Below are the code and all the weights of a small trained network. Each question names an input and a class and asks about switching units off, where a switched-off unit gives its printed mean instead of its output.

import numpy as np


def w(rows, s, z=0):
    codes = np.array(rows[::2]) - 128.0
    scale = np.full(codes.shape[1], s)
    scale[-1] = z or s
    return codes * scale


def f(y):
    return y / 2 * (1 + np.tanh(0.7978845608 * (y + 0.044715 * y**3)))


def log_softmax(a):
    a = a - a.max(-1, keepdims=True)
    return a - np.log(np.exp(a).sum(-1, keepdims=True))


def net(x, mask):
    res = np.array(x, float).reshape(1, 7) / 4 @ E
    y = f(res @ A[0][:, :-1].T + A[0][:, -1])
    res = res + np.where(mask, y, B[0][:, -1]) @ B[0][:, :-1]
    return log_softmax(res[-1] @ U[:, :-1].T + U[:, -1])


A, B = {}, {}
E = w([
[2,73,77,223,131,218,113,153,133,82,70],'x0',
[141,170,83,186,32,88,189,157,121,28,182],'x1',
[92,121,133,109,72,146,146,148,170,195,95],'x2',
[137,159,131,182,118,94,88,44,228,89,58],'x3',
[116,128,87,111,159,120,138,96,103,110,149],'x4',
[184,117,109,138,116,152,124,128,113,169,102],'x5',
[130,122,120,148,160,93,112,140,127,130,155],'x6',
],0.0076)
A[0] = w([
[72,78,96,109,115,130,172,200,74,160,197,152],'neuron 1',
[157,127,78,223,71,138,183,151,115,75,157,68],'neuron 2',
[55,97,78,145,118,153,122,181,140,127,88,226],'neuron 3',
[127,113,140,98,126,188,129,152,50,126,168,22],'neuron 4',
[133,182,145,137,249,162,99,100,58,119,155,216],'neuron 5',
[61,150,126,255,147,224,100,140,77,92,119,14],'neuron 6',
[161,119,74,166,122,100,122,88,212,140,67,17],'neuron 7',
[105,121,172,96,185,179,43,115,104,144,77,132],'neuron 8',
[131,170,106,146,148,123,74,66,166,44,118,78],'neuron 9',
[141,91,110,90,126,140,125,223,75,122,146,3],'neuron 10',
[64,97,92,203,121,173,83,131,102,112,121,46],'neuron 11',
[146,107,105,162,91,99,169,144,130,103,109,4],'neuron 12',
],0.0082,0.0039)
B[0] = w([
[149,127,93,191,159,194,108,120,167,114,141,243],'neuron 1',
[91,70,106,142,141,28,157,161,136,160,57,225],'neuron 2',
[205,140,52,141,92,118,122,177,127,137,225,255],'neuron 3',
[70,117,191,158,197,177,96,95,158,63,165,173],'neuron 4',
[162,153,84,189,133,119,132,164,117,171,88,235],'neuron 5',
[125,177,118,68,119,87,131,90,92,130,177,243],'neuron 6',
[100,84,165,172,168,171,37,97,136,77,190,169],'neuron 7',
[84,93,99,111,138,29,222,160,154,113,84,224],'neuron 8',
[131,112,120,173,142,254,136,111,194,164,152,189],'neuron 9',
[25,91,213,135,153,146,37,66,195,129,182,171],'neuron 10',
[154,201,179,54,144,50,95,114,62,134,183,216],'neuron 11',
[48,25,131,147,192,50,97,115,163,115,153,137],'neuron 12',
],0.0082,0.0068)
U = w([
[13,69,238,120,156,223,30,17,169,118,199,54],'0',
[46,58,143,109,99,52,254,150,126,161,99,150],'1',
[174,245,201,10,57,97,119,82,66,180,210,30],'2',
[128,171,125,162,86,167,185,129,130,179,139,226],'3',
[91,169,142,131,72,149,171,132,101,187,121,254],'4',
[151,110,140,45,136,159,161,173,160,72,127,188],'5',
],0.0063,0.004)

Each question gives the input, the list of numbers given to net, and the class t.
The units are the neurons (one row each of A and B). Each row of codes is followed by its name. A weight is (code - 128) times the scale printed after its matrix; where a second scale follows, it is the last column's (A, B and U).
mask holds one flag per neuron, in row order. A switched-off neuron (its flag False) gives its mean, the last column of its row in B, instead of its output. The means were averaged over made-up inputs and are rounded, as every weight is.
A unit's drop is (log p(t) with every unit on - log p(t) with that unit switched off) / (log p(t) with every unit on - log p(t) with every unit switched off).
The circuit of an input: a set's keep is (log p(t) with only the set's units on - log p(t) with every unit switched off) / (log p(t) with every unit on - log p(t) with every unit switched off). Starting from all 12 units, units are removed one at a time, each time the one whose removal leaves the highest keep (on an exact tie, the one counted first), for as long as the keep stays at least 0.8.
circuit, biggest first: the units of the circuit, biggest drop first
top k neurons: the k neurons with the biggest drops, biggest first
drop when u is switched off: that unit's drop, to one decimal
input [-4,-5,4,-6,-4,5,2], class 0: circuit, biggest first -> (neuron 10; neuron 4)
input [0,7,3,7,1,5,4], class 0: circuit, biggest first -> (neuron 7)
input [5,1,-6,-7,-4,6,3], class 0: top 2 neurons -> (neuron 10; neuron 4)
input [-5,-6,-1,-6,-1,-1,4], class 0: top 2 neurons -> (neuron 10; neuron 4)
input [7,-8,-4,-7,3,-8,-7], class 1: top 4 neurons -> (neuron 8; neuron 5; neuron 9; neuron 7)
input [-7,-8,-4,-3,-2,5,-4], class 1: circuit, biggest first -> (neuron 8; neuron 11)
input [8,-7,-8,-7,-6,-4,8], class 2: top 3 neurons -> (neuron 11; neuron 6; neuron 3)
input [-3,-7,-4,-6,-4,0,-2], class 1: top 2 neurons -> (neuron 8; neuron 5)
input [-3,7,-7,-3,6,1,0], class 1: top 2 neurons -> (neuron 2; neuron 3)
input [-5,8,-6,5,-5,-5,-2], class 1: top 4 neurons -> (neuron 2; neuron 12; neuron 1; neuron 3)
input [4,2,-1,7,-5,0,4], class 0: top 2 neurons -> (neuron 7; neuron 9)
input [5,-6,-1,4,4,1,5], class 1: top 2 neurons -> (neuron 8; neuron 1)
input [2,-7,-6,-5,1,3,7], class 1: top 2 neurons -> (neuron 8; neuron 5)
input [4,-8,-3,-3,2,5,2], class 1: circuit, biggest first -> (neuron 8)
input [8,-4,-6,0,-8,6,-3], class 2: drop when neuron 6 is switched off -> 0.2
input [0,-8,-5,5,8,2,3], class 1: drop when neuron 8 is switched off -> 0.9
input [-4,-8,5,6,1,-6,-2], class 1: drop when neuron 4 is switched off -> 0.1
